Below are the code and all the weights of a small trained network. Each question names an input and a target symbol and asks about switching units off, where a switched-off unit gives its printed mean instead of its output.

import numpy as np


def w(rows, s, z=0):
    codes = np.array(rows[::2]) - 128.0
    scale = np.full(codes.shape[1], s)
    scale[-1] = z or s
    return codes * scale


def norm(h):
    return h / np.sqrt((h * h).mean(-1, keepdims=True) + 1e-5)


def f(y):
    return y / 2 * (1 + np.tanh(0.7978845608 * (y + 0.044715 * y**3)))


def softmax(a):
    e = np.exp(a - a.max(-1, keepdims=True))
    return e / e.sum(-1, keepdims=True)


def log_softmax(a):
    a = a - a.max(-1, keepdims=True)
    return a - np.log(np.exp(a).sum(-1, keepdims=True))


def net(x, mask):
    ids = ['ΞΠΣΦΨαδεζητ'.index(c) for c in x.split()]
    T = len(ids)
    res = E[ids] + P[:T]
    u = 0
    for l in range(3):
        r = norm(res)
        for j in range(2):
            rows = slice(2 * j, 2 * j + 2)
            q, k, v = (r @ M[l][rows].T for M in (Q, K, V))
            z = softmax(np.where(np.tri(T) > 0, q @ k.T / 2**0.5, -1e9)) @ v
            o = O[l][rows]
            res = res + np.where(mask[u + j], z, o[:, -1]) @ o[:, :-1]
        u += 2
        y = f(norm(res) @ A[l][:, :-1].T + A[l][:, -1])
        res = res + np.where(mask[u : u + 12], y, B[l][:, -1]) @ B[l][:, :-1]
        u += 12
    return log_softmax(norm(res)[-1] @ U[:, :-1].T + U[:, -1])


Q, K, V, O, A, B = {}, {}, {}, {}, {}, {}
E = w([
[67,17,204,71,126],'Ξ',
[89,137,167,178,153],'Π',
[131,78,181,126,108],'Σ',
[180,112,167,86,96],'Φ',
[156,129,110,186,139],'Ψ',
[251,184,79,57,118],'α',
[106,154,217,175,209],'δ',
[101,68,158,171,169],'ε',
[146,187,84,173,119],'ζ',
[136,168,119,52,147],'η',
[45,80,81,98,126],'τ',
],0.02)
P = w([
[131,30,172,3,198],'0',
[150,50,141,25,189],'1',
[155,75,128,37,166],'2',
[147,101,138,73,161],'3',
[148,123,145,104,150],'4',
[145,138,147,132,154],'5',
[149,166,155,157,137],'6',
[151,186,159,184,128],'7',
[150,217,163,212,118],'8',
[153,205,181,202,116],'9',
[154,171,194,179,119],'10',
],0.0054)
Q[0] = w([
[130,128,129,115,234],'L0H1',
[113,161,255,111,187],'L0H1',
[103,50,160,137,58],'L0H2',
[224,135,91,67,146],'L0H2',
],0.0069)
K[0] = w([
[112,138,1,96,41],'L0H1',
[72,173,119,145,10],'L0H1',
[234,191,196,162,133],'L0H2',
[211,106,141,199,57],'L0H2',
],0.0051)
V[0] = w([
[197,52,46,43,253],'L0H1',
[48,91,160,38,134],'L0H1',
[157,167,139,87,155],'L0H2',
[101,161,169,217,73],'L0H2',
],0.0042)
O[0] = w([
[114,227,178,126,12,253],'L0H1',
[122,150,137,46,90,218],'L0H1',
[80,3,185,34,211,161],'L0H2',
[106,142,238,50,103,46],'L0H2',
],0.0054,0.0027)
A[0] = w([
[99,191,145,164,171,122],'L0N1',
[112,186,117,207,176,155],'L0N2',
[94,113,140,138,147,66],'L0N3',
[125,175,39,144,45,31],'L0N4',
[13,132,9,138,145,31],'L0N5',
[165,73,177,78,64,110],'L0N6',
[240,105,123,141,46,186],'L0N7',
[172,137,104,171,126,183],'L0N8',
[116,90,190,42,96,169],'L0N9',
[55,127,61,149,110,58],'L0N10',
[140,161,116,139,50,253],'L0N11',
[137,117,255,165,165,243],'L0N12',
],0.0086,0.0018)
B[0] = w([
[150,198,63,97,65,161],'L0N1',
[82,60,47,100,117,178],'L0N2',
[90,145,155,122,153,137],'L0N3',
[108,115,65,97,87,146],'L0N4',
[81,112,205,174,43,130],'L0N5',
[126,188,54,152,88,192],'L0N6',
[135,72,93,62,92,170],'L0N7',
[122,77,144,64,204,145],'L0N8',
[126,123,58,118,122,228],'L0N9',
[193,152,254,161,37,122],'L0N10',
[106,80,89,170,197,146],'L0N11',
[95,73,75,106,111,253],'L0N12',
],0.0067,0.0075)
Q[1] = w([
[56,91,1,32,165],'L1H1',
[120,120,81,97,157],'L1H1',
[105,115,71,92,86],'L1H2',
[139,122,90,98,93],'L1H2',
],0.012)
K[1] = w([
[150,190,138,211,113],'L1H1',
[91,254,180,161,105],'L1H1',
[147,172,164,137,110],'L1H2',
[76,156,23,127,162],'L1H2',
],0.0091)
V[1] = w([
[127,218,11,85,190],'L1H1',
[183,139,57,104,117],'L1H1',
[167,96,175,120,111],'L1H2',
[145,233,81,110,254],'L1H2',
],0.0075)
O[1] = w([
[59,82,129,53,254,254],'L1H1',
[235,95,203,122,202,178],'L1H1',
[44,130,156,219,242,93],'L1H2',
[159,174,73,34,85,114],'L1H2',
],0.0045,0.0057)
A[1] = w([
[87,155,143,77,64,80],'L1N1',
[52,128,85,129,82,86],'L1N2',
[126,84,181,122,138,193],'L1N3',
[181,182,114,72,110,255],'L1N4',
[85,198,230,155,179,149],'L1N5',
[152,131,131,111,178,170],'L1N6',
[96,180,219,128,189,127],'L1N7',
[169,137,117,124,92,59],'L1N8',
[112,86,158,158,69,117],'L1N9',
[158,246,151,93,121,167],'L1N10',
[93,146,153,114,142,143],'L1N11',
[230,123,112,82,157,219],'L1N12',
],0.011,0.0019)
B[1] = w([
[108,99,94,166,177,169],'L1N1',
[116,2,177,141,147,223],'L1N2',
[133,227,142,161,98,188],'L1N3',
[42,125,155,212,134,216],'L1N4',
[49,162,49,111,41,156],'L1N5',
[70,117,105,96,157,173],'L1N6',
[175,143,58,132,127,157],'L1N7',
[105,164,253,86,68,126],'L1N8',
[100,181,134,207,247,163],'L1N9',
[125,158,222,185,220,158],'L1N10',
[51,122,112,112,104,157],'L1N11',
[38,164,193,153,116,254],'L1N12',
],0.0057,0.0049)
Q[2] = w([
[28,193,58,58,158],'L2H1',
[21,104,139,74,151],'L2H1',
[2,69,101,74,95],'L2H2',
[136,156,178,222,98],'L2H2',
],0.0071)
K[2] = w([
[1,226,78,210,115],'L2H1',
[150,169,58,255,162],'L2H1',
[136,179,120,208,124],'L2H2',
[187,37,144,106,95],'L2H2',
],0.0082)
V[2] = w([
[154,160,1,243,160],'L2H1',
[200,37,155,144,59],'L2H1',
[142,147,184,149,231],'L2H2',
[66,159,157,186,118],'L2H2',
],0.0057)
O[2] = w([
[158,23,53,92,169,76],'L2H1',
[172,127,217,90,148,3],'L2H1',
[84,187,197,195,200,133],'L2H2',
[2,224,81,174,191,132],'L2H2',
],0.0068,0.0037)
A[2] = w([
[213,84,123,156,118,202],'L2N1',
[172,159,96,109,142,95],'L2N2',
[136,92,101,184,98,73],'L2N3',
[163,166,56,119,150,18],'L2N4',
[160,157,66,72,119,164],'L2N5',
[172,245,167,118,135,143],'L2N6',
[158,159,177,131,128,30],'L2N7',
[100,102,131,33,110,252],'L2N8',
[177,141,75,107,204,145],'L2N9',
[137,55,7,114,128,227],'L2N10',
[188,124,147,109,132,172],'L2N11',
[118,88,82,244,255,171],'L2N12',
],0.0096,0.003)
B[2] = w([
[134,123,203,171,81,121],'L2N1',
[101,49,130,138,166,120],'L2N2',
[159,127,160,71,162,132],'L2N3',
[122,45,135,120,180,125],'L2N4',
[109,53,2,247,110,147],'L2N5',
[172,129,124,219,154,149],'L2N6',
[56,106,105,79,131,120],'L2N7',
[173,186,122,176,151,233],'L2N8',
[152,64,112,118,186,142],'L2N9',
[181,133,145,129,108,254],'L2N10',
[160,77,173,181,142,119],'L2N11',
[173,184,131,40,52,195],'L2N12',
],0.0081,0.0098)
U = w([
[54,34,165,71,188,103],'Ξ',
[86,176,149,216,21,188],'Π',
[167,211,201,54,96,13],'Σ',
[70,240,23,65,208,95],'Φ',
[104,56,6,179,146,155],'Ψ',
[40,82,189,230,127,84],'α',
[150,180,146,26,100,52],'δ',
[255,88,66,79,210,94],'ε',
[218,93,182,145,107,93],'ζ',
[181,133,171,225,208,248],'η',
[143,230,186,100,217,254],'τ',
],0.0083,0.0029)

Each question gives the input, a string of symbols that net reads in full, and the target symbol t.
The units are the heads (2 rows each of Q, K, V and O) and the neurons (one row each of A and B). Each row of codes is followed by its name. A weight is (code - 128) times the scale printed after its matrix; where a second scale follows, it is the last column's (O, A, B and U).
mask holds one flag per unit, layer by layer, with each layer's heads first. A switched-off unit (its flag False) gives its mean, the last column of its rows in O or B, instead of its output. The means were averaged over made-up inputs and are rounded, as every weight is.
A unit's drop is (log p(t) with every unit on - log p(t) with that unit switched off) / (log p(t) with every unit on - log p(t) with every unit switched off).
The circuit of an input: a set's keep is (log p(t) with only the set's units on - log p(t) with every unit switched off) / (log p(t) with every unit on - log p(t) with every unit switched off). Starting from the 12 units with the biggest drops (on a tie, the unit counted first), units are removed one at a time, each time the one whose removal leaves the highest keep (on an exact tie, the one counted first), for as long as the keep stays at least 0.8.
units of the circuit, in order: the units of the circuit, biggest drop first
unit that matters most: the unit with the biggest drop
k most important neurons: the k neurons with the biggest drops, biggest first
top k neurons in layer l: the k neurons of layer l with the biggest drops, biggest first
input Ξ Π α α, target τ: units of the circuit, in order => [L0N12, L1N12, L1N10]
input Φ Ξ Ξ Φ Ξ Ξ δ, target Ψ: units of the circuit, in order => [L1N5, L1N7, L2H1]
input ζ Φ Ξ δ Φ, target Π: 2 most important neurons => [L0N2, L0N12]
input Φ η Π η α α ε ε Ξ η, target τ: units of the circuit, in order => [L1N10, L0N12]
input δ α η α Φ Ξ Ξ τ τ, target Π: unit that matters most => L0N10
input Ξ δ η α Ξ ζ Σ Π Σ, target ζ: top 2 neurons in layer 2 => [L2N1, L2N12]
input ζ ε α δ Ξ Ξ Ξ τ Ξ, target Π: units of the circuit, in order => [L1H1, L0N6, L0N8]
input η Ξ η Ψ, target ε: units of the circuit, in order => [L1H1, L2N10]
input η η Π α α α Π, target δ: top 2 neurons in layer 0 => [L0N2, L0N7]
input δ Ξ δ δ, target Φ: units of the circuit, in order => [L0N2, L1H1, L2N6]
input δ δ τ δ α Π δ, target Ψ: 4 most important neurons => [L1N5, L0N7, L1N7, L1N12]
input η Π Ξ α α τ, target α: units of the circuit, in order => [L0N5, L1N2]
input Σ α Ξ Φ Φ δ δ, target Φ: top 3 neurons in layer 0 => [L0N2, L0N12, L0N10]
input Ξ Ξ α, target τ: most important neuron => [L1N12]
input Ξ η Φ η Ξ δ α Ψ Σ η, target τ: units of the circuit, in order => [L0N12, L1N10]
input δ Ψ Ξ ζ α, target η: top 4 neurons in layer 0 => [L0N12, L0N2, L0N9, L0N6]
input η ζ η Ξ α Ξ Ψ Π, target δ: 2 most important neurons => [L2N12, L0N2]
input ζ Ξ α δ Ψ Ξ α Σ Σ, target ζ: 3 most important neurons => [L0N7, L0N12, L0N2]
input δ τ α τ δ Ξ Ξ Ξ τ ζ, target Ψ: 3 most important neurons => [L0N2, L0N4, L0N11]
input Ξ τ α δ Σ Φ ζ Ψ ζ Ξ Ξ, target ε: unit that matters most => L2H1
input δ Ξ δ Ξ, target Ψ: 4 most important neurons => [L0N9, L0N6, L2N12, L1N12]
input Ξ Ψ δ Ξ Ξ α Ξ δ ζ Π, target ε: top 2 neurons in layer 1 => [L1N12, L1N4]
input Ψ α Ψ ζ, target ε: 3 most important neurons => [L0N2, L0N11, L2N10]
input δ Σ α δ Ξ Φ, target Π: top 2 neurons in layer 1 => [L1N4, L1N12]
input Π Π α ζ α, target η: top 2 neurons in layer 2 => [L2N6, L2N12]
input ζ η Φ Φ Φ Ξ ζ τ, target Π: top 2 neurons in layer 0 => [L0N5, L0N10]
input τ Ξ τ, target α: top neuron in layer 1 => [L1N2]
